Here is a tiny trained network, its code and every weight. The questions are about switching its units off for an input and a class, where a switched-off unit gives its printed mean instead of its output.

import numpy as np


def w(rows, s, z=0):
    codes = np.array(rows[::2]) - 128.0
    scale = np.full(codes.shape[1], s)
    scale[-1] = z or s
    return codes * scale


def f(y):
    return np.maximum(y, 0)


def log_softmax(a):
    a = a - a.max(-1, keepdims=True)
    return a - np.log(np.exp(a).sum(-1, keepdims=True))


def net(x, mask):
    res = np.array(x, float).reshape(1, 3) / 4 @ E
    y = f(res @ A[0][:, :-1].T + A[0][:, -1])
    res = res + np.where(mask, y, B[0][:, -1]) @ B[0][:, :-1]
    return log_softmax(res[-1] @ U[:, :-1].T + U[:, -1])


A, B = {}, {}
E = w([
[124,157,214,114,147],'x0',
[163,156,90,134,164],'x1',
[212,204,190,58,9],'x2',
],0.013)
A[0] = w([
[77,237,162,191,79,4],'n0',
[136,135,220,137,170,251],'n1',
[134,81,134,132,78,230],'n2',
[135,66,209,79,48,58],'n3',
[58,200,79,142,188,253],'n4',
[150,167,5,92,112,240],'n5',
[169,125,170,101,101,66],'n6',
[74,59,184,126,189,101],'n7',
[167,160,187,157,135,112],'n8',
[53,32,175,144,120,233],'n9',
[189,166,111,76,116,153],'n10',
[183,197,137,94,80,204],'n11',
[99,118,180,121,57,235],'n12',
[153,86,112,167,91,227],'n13',
[175,105,128,192,175,184],'n14',
[119,108,162,175,85,252],'n15',
[127,92,62,182,139,193],'n16',
[145,168,160,156,205,248],'n17',
[81,84,82,126,164,224],'n18',
[155,110,244,132,164,237],'n19',
[104,113,244,140,112,63],'n20',
[198,186,139,114,148,220],'n21',
[216,138,120,97,144,111],'n22',
[36,76,126,144,85,156],'n23',
[146,74,115,152,70,254],'n24',
[152,141,117,140,39,254],'n25',
[130,217,96,79,124,32],'n26',
[118,86,246,56,179,164],'n27',
[163,119,94,161,89,229],'n28',
[49,166,91,95,21,178],'n29',
],0.011,0.0026)
B[0] = w([
[190,95,191,100,131,171],'n0',
[188,178,162,110,232,201],'n1',
[116,155,37,107,76,169],'n2',
[205,193,94,37,101,221],'n3',
[190,156,82,212,189,214],'n4',
[77,84,70,187,60,203],'n5',
[144,155,163,159,112,193],'n6',
[61,71,195,108,225,218],'n7',
[104,120,180,62,202,179],'n8',
[77,90,242,184,114,226],'n9',
[52,58,201,140,112,205],'n10',
[76,70,218,101,87,251],'n11',
[140,200,70,28,143,209],'n12',
[74,193,84,114,44,166],'n13',
[161,162,101,224,124,184],'n14',
[156,133,134,25,84,171],'n15',
[95,97,26,165,108,223],'n16',
[171,201,130,98,245,184],'n17',
[134,51,66,237,123,235],'n18',
[189,112,78,136,224,212],'n19',
[187,189,254,81,155,200],'n20',
[32,76,167,168,180,203],'n21',
[59,63,198,172,132,178],'n22',
[85,28,157,92,45,198],'n23',
[107,118,110,147,29,175],'n24',
[90,144,123,137,60,216],'n25',
[76,76,228,106,191,174],'n26',
[191,147,191,128,188,212],'n27',
[64,173,108,215,86,170],'n28',
[104,204,77,109,52,195],'n29',
],0.0051,0.012)
U = w([
[79,83,144,181,58,233],'0',
[99,68,181,95,182,114],'1',
[109,159,97,103,54,179],'2',
[206,133,169,115,116,2],'3',
[137,125,2,126,137,13],'4',
[160,145,122,162,181,199],'5',
],0.0098,0.0026)

Each question gives the input, the list of numbers given to net, and the class t.
The units are the neurons (one row each of A and B). Each row of codes is followed by its name. A weight is (code - 128) times the scale printed after its matrix; where a second scale follows, it is the last column's (A, B and U).
mask holds one flag per neuron, in row order. A switched-off neuron (its flag False) gives its mean, the last column of its row in B, instead of its output. The means were averaged over made-up inputs and are rounded, as every weight is.
A unit's drop is (log p(t) with every unit on - log p(t) with that unit switched off) / (log p(t) with every unit on - log p(t) with every unit switched off).
The circuit of an input: a set's keep is (log p(t) with only the set's units on - log p(t) with every unit switched off) / (log p(t) with every unit on - log p(t) with every unit switched off). Starting from the 12 units with the biggest drops (on a tie, the unit counted first), units are removed one at a time, each time the one whose removal leaves the highest keep (on an exact tie, the one counted first), for as long as the keep stays at least 0.8.
circuit, biggest first: the units of the circuit, biggest drop first
most important unit: the unit with the biggest drop
k most important neurons: the k neurons with the biggest drops, biggest first
drop of u: that unit's drop, to one decimal
input [4,4,-8], class 5: most important unit -> n4
input [5,2,5], class 1: circuit, biggest first -> [n21; n8]
input [1,8,3], class 1: circuit, biggest first -> [n26; n21]
input [1,-5,5], class 3: circuit, biggest first -> [n20; n3]
input [-1,-5,7], class 2: circuit, biggest first -> [n29; n12]
input [7,4,8], class 1: circuit, biggest first -> [n21; n26]
input [-1,2,-5], class 4: 2 most important neurons -> [n11; n16]
input [6,2,-6], class 5: 2 most important neurons -> [n4; n11]
input [-4,-2,-8], class 0: 2 most important neurons -> [n9; n23]
input [-4,-4,-8], class 0: drop of n9 -> 0.3
input [4,0,1], class 3: drop of n7 -> 0.4
input [-3,2,-3], class 4: drop of n11 -> 0.2
